Below are the code and all the weights of a small trained network. Each question names an input and a target symbol and asks about switching units off, where a switched-off unit gives its printed mean instead of its output.

import numpy as np


def w(rows, s, z=0):
    codes = np.array(rows[::2]) - 128.0
    scale = np.full(codes.shape[1], s)
    scale[-1] = z or s
    return codes * scale


def norm(h):
    return h / np.sqrt((h * h).mean(-1, keepdims=True) + 1e-5)


def f(y):
    return y / 2 * (1 + np.tanh(0.7978845608 * (y + 0.044715 * y**3)))


def softmax(a):
    e = np.exp(a - a.max(-1, keepdims=True))
    return e / e.sum(-1, keepdims=True)


def log_softmax(a):
    a = a - a.max(-1, keepdims=True)
    return a - np.log(np.exp(a).sum(-1, keepdims=True))


def net(x, mask):
    ids = ['αβγεζηθλξτφω'.index(c) for c in x.split()]
    T = len(ids)
    res = E[ids] + P[:T]
    u = 0
    for l in range(3):
        q, k, v = (norm(res) @ M[l].T for M in (Q, K, V))
        z = softmax(np.where(np.tri(T) > 0, q @ k.T / 2**0.5, -1e9)) @ v
        res = res + np.where(mask[u], z, O[l][:, -1]) @ O[l][:, :-1]
        u += 1
        y = f(norm(res) @ A[l][:, :-1].T + A[l][:, -1])
        res = res + np.where(mask[u : u + 4], y, B[l][:, -1]) @ B[l][:, :-1]
        u += 4
    return log_softmax(norm(res)[-1] @ U[:, :-1].T + U[:, -1])


Q, K, V, O, A, B = {}, {}, {}, {}, {}, {}
E = w([
[136,236,111,67,111,174,102,125],'α',
[124,182,160,183,227,114,144,155],'β',
[106,144,172,254,186,22,153,148],'γ',
[194,84,149,93,31,121,107,107],'ε',
[120,137,105,57,71,114,68,110],'ζ',
[85,114,177,116,139,146,108,50],'η',
[191,183,203,175,71,106,78,59],'θ',
[54,126,86,60,89,189,108,88],'λ',
[129,143,148,184,143,95,190,163],'ξ',
[226,141,124,111,70,37,115,87],'τ',
[157,246,176,143,32,110,136,129],'φ',
[224,171,164,23,180,159,158,60],'ω',
],0.017)
P = w([
[78,107,121,126,151,129,154,29],'0',
[164,139,98,233,164,122,147,204],'1',
[95,254,148,164,163,38,11,168],'2',
[127,250,106,109,130,143,138,182],'3',
[134,185,174,181,130,84,129,172],'4',
[103,246,186,124,142,109,178,170],'5',
[132,196,170,158,119,107,176,170],'6',
[170,128,159,154,70,135,182,179],'7',
[141,209,230,89,75,50,120,142],'8',
[163,225,210,146,140,128,239,164],'9',
[114,113,144,168,116,157,144,168],'10',
],0.0057)
Q[0] = w([
[182,130,253,116,142,120,246,196],'0.h0',
[145,129,223,148,210,162,140,104],'0.h0',
],0.0062)
K[0] = w([
[113,103,149,113,119,46,254,48],'0.h0',
[66,99,129,154,134,151,149,51],'0.h0',
],0.0078)
V[0] = w([
[194,102,166,111,162,193,110,99],'0.h0',
[209,199,146,197,115,100,1,67],'0.h0',
],0.0061)
O[0] = w([
[30,56,84,135,96,162,135,132,5],'0.h0',
[125,95,76,197,131,156,253,173,243],'0.h0',
],0.012,0.0028)
A[0] = w([
[82,81,131,97,180,56,171,49,85],'0.n0',
[193,181,62,111,99,165,90,237,98],'0.n1',
[53,115,96,105,208,190,208,153,3],'0.n2',
[3,124,103,53,138,90,79,157,126],'0.n3',
],0.0054,0.0017)
B[0] = w([
[116,43,127,151,150,255,135,152,115],'0.n0',
[65,92,171,159,118,96,155,120,253],'0.n1',
[112,77,146,114,68,98,137,138,129],'0.n2',
[120,144,140,131,169,152,159,175,103],'0.n3',
],0.012,0.0026)
Q[1] = w([
[222,82,11,46,129,174,4,128],'1.h0',
[79,97,14,133,177,136,53,195],'1.h0',
],0.0042)
K[1] = w([
[92,125,111,125,119,144,132,255],'1.h0',
[93,187,153,192,83,77,80,165],'1.h0',
],0.0079)
V[1] = w([
[156,166,51,39,96,160,117,150],'1.h0',
[52,86,172,182,200,254,139,101],'1.h0',
],0.0063)
O[1] = w([
[123,70,76,202,248,188,101,113,49],'1.h0',
[49,95,157,194,152,93,121,184,6],'1.h0',
],0.014,0.0021)
A[1] = w([
[173,154,95,52,136,155,198,153,254],'1.n0',
[62,113,125,122,73,230,148,147,187],'1.n1',
[67,135,146,120,94,86,119,255,219],'1.n2',
[102,112,174,126,142,150,191,125,146],'1.n3',
],0.0071,0.0015)
B[1] = w([
[210,16,96,205,155,105,103,184,253],'1.n0',
[185,188,190,135,126,107,151,52,153],'1.n1',
[125,46,170,159,119,95,96,131,209],'1.n2',
[159,80,147,145,12,134,72,126,162],'1.n3',
],0.011,0.0048)
Q[2] = w([
[61,157,28,2,120,160,194,145],'2.h0',
[135,125,194,159,138,76,130,83],'2.h0',
],0.0073)
K[2] = w([
[162,156,202,97,78,65,58,254],'2.h0',
[146,69,162,130,230,129,106,174],'2.h0',
],0.0066)
V[2] = w([
[142,170,138,22,61,158,132,31],'2.h0',
[179,92,124,252,146,254,194,20],'2.h0',
],0.0062)
O[2] = w([
[148,193,193,146,77,118,5,108,92],'2.h0',
[135,174,156,31,151,130,109,163,252],'2.h0',
],0.016,0.0046)
A[2] = w([
[92,152,102,105,161,192,88,107,93],'2.n0',
[44,213,128,161,196,235,68,126,80],'2.n1',
[163,121,91,189,96,114,2,119,253],'2.n2',
[100,116,119,97,87,80,126,98,164],'2.n3',
],0.0079,0.0022)
B[2] = w([
[79,96,146,147,104,104,244,83,113],'2.n0',
[82,199,83,112,63,121,216,43,125],'2.n1',
[142,87,139,120,196,158,52,58,253],'2.n2',
[130,46,78,158,93,142,116,99,153],'2.n3',
],0.011,0.0046)
U = w([
[111,168,114,52,81,125,59,168,70],'α',
[84,130,114,173,140,110,145,61,39],'β',
[107,191,94,197,81,115,149,105,41],'γ',
[113,211,95,149,49,145,73,205,141],'ε',
[104,77,137,92,254,151,97,110,211],'ζ',
[54,62,88,175,157,130,120,91,217],'η',
[102,158,134,150,96,130,146,110,14],'θ',
[79,169,114,162,149,82,119,102,56],'λ',
[147,144,145,169,149,86,58,70,232],'ξ',
[146,125,113,128,99,139,129,166,3],'τ',
[169,161,56,137,110,58,118,137,162],'φ',
[45,103,217,125,104,162,82,161,214],'ω',
],0.0085,0.003)

Each question gives the input, a string of symbols that net reads in full, and the target symbol t.
The units are the heads (2 rows each of Q, K, V and O) and the neurons (one row each of A and B). Each row of codes is followed by its name. A weight is (code - 128) times the scale printed after its matrix; where a second scale follows, it is the last column's (O, A, B and U).
mask holds one flag per unit, layer by layer, with each layer's heads first. A switched-off unit (its flag False) gives its mean, the last column of its rows in O or B, instead of its output. The means were averaged over made-up inputs and are rounded, as every weight is.
A unit's drop is (log p(t) with every unit on - log p(t) with that unit switched off) / (log p(t) with every unit on - log p(t) with every unit switched off).
The circuit of an input: a set's keep is (log p(t) with only the set's units on - log p(t) with every unit switched off) / (log p(t) with every unit on - log p(t) with every unit switched off). Starting from the 12 units with the biggest drops (on a tie, the unit counted first), units are removed one at a time, each time the one whose removal leaves the highest keep (on an exact tie, the one counted first), for as long as the keep stays at least 0.8.
circuit, biggest first: the units of the circuit, biggest drop first
top k neurons: the k neurons with the biggest drops, biggest first
top k neurons in layer l: the k neurons of layer l with the biggest drops, biggest first
input ζ λ ζ ζ ζ ξ ξ ω ξ ζ γ, target ζ: circuit, biggest first	1.h0, 2.h0
input ξ τ λ, target ξ: top 2 neurons	1.n2, 1.n1
input ξ ζ λ α, target ξ: circuit, biggest first	2.h0, 2.n2
input ω η α ξ ξ ξ φ, target ω: circuit, biggest first	1.h0, 0.h0, 1.n2
input λ ξ ξ ξ ε ζ ζ η γ β α, target ω: circuit, biggest first	0.n1, 1.h0
input ξ ω ζ φ, target ξ: circuit, biggest first	0.h0, 2.h0, 2.n2
input ξ ζ ζ φ, target ξ: circuit, biggest first	2.h0, 1.h0, 2.n2
input ξ η ξ ζ, target ξ: top 2 neurons	1.n0, 2.n2
input α ξ γ ξ, target α: top 2 neurons	1.n1, 0.n2
input ζ τ λ ω ξ α, target ζ: top 2 neurons	0.n3, 1.n0
input ω ξ ξ, target ω: top 2 neurons in layer 0	0.n0, 0.n2
input ζ γ α ω ξ θ, target ζ: top 2 neurons	0.n3, 0.n0
input γ τ ζ φ ζ ξ τ ξ γ ξ α, target φ: top neuron	1.n0
input ω ξ γ ξ ξ ζ, target ω: top 2 neurons in layer 1	1.n2, 1.n0
input η ζ λ, target η: top neuron in layer 1	1.n2
input ζ τ ζ, target ζ: top 2 neurons in layer 0	0.n1, 0.n2
input α ξ η ξ θ ξ α η ξ ε, target α: top 2 neurons	0.n2, 1.n1
input ξ ζ ξ η γ τ λ ξ η ζ, target ω: top 2 neurons	0.n1, 0.n0
input ω λ ξ ξ ξ ξ ξ φ ζ τ φ, target ω: top 2 neurons	0.n0, 1.n2
input η ξ ω τ ζ ξ α ζ, target η: top neuron	0.n1
input φ α ξ θ ξ ζ ξ ξ ζ, target φ: top 2 neurons in layer 1	1.n0, 1.n3
input ξ α ζ η, target ω: top 2 neurons	0.n0, 1.n2
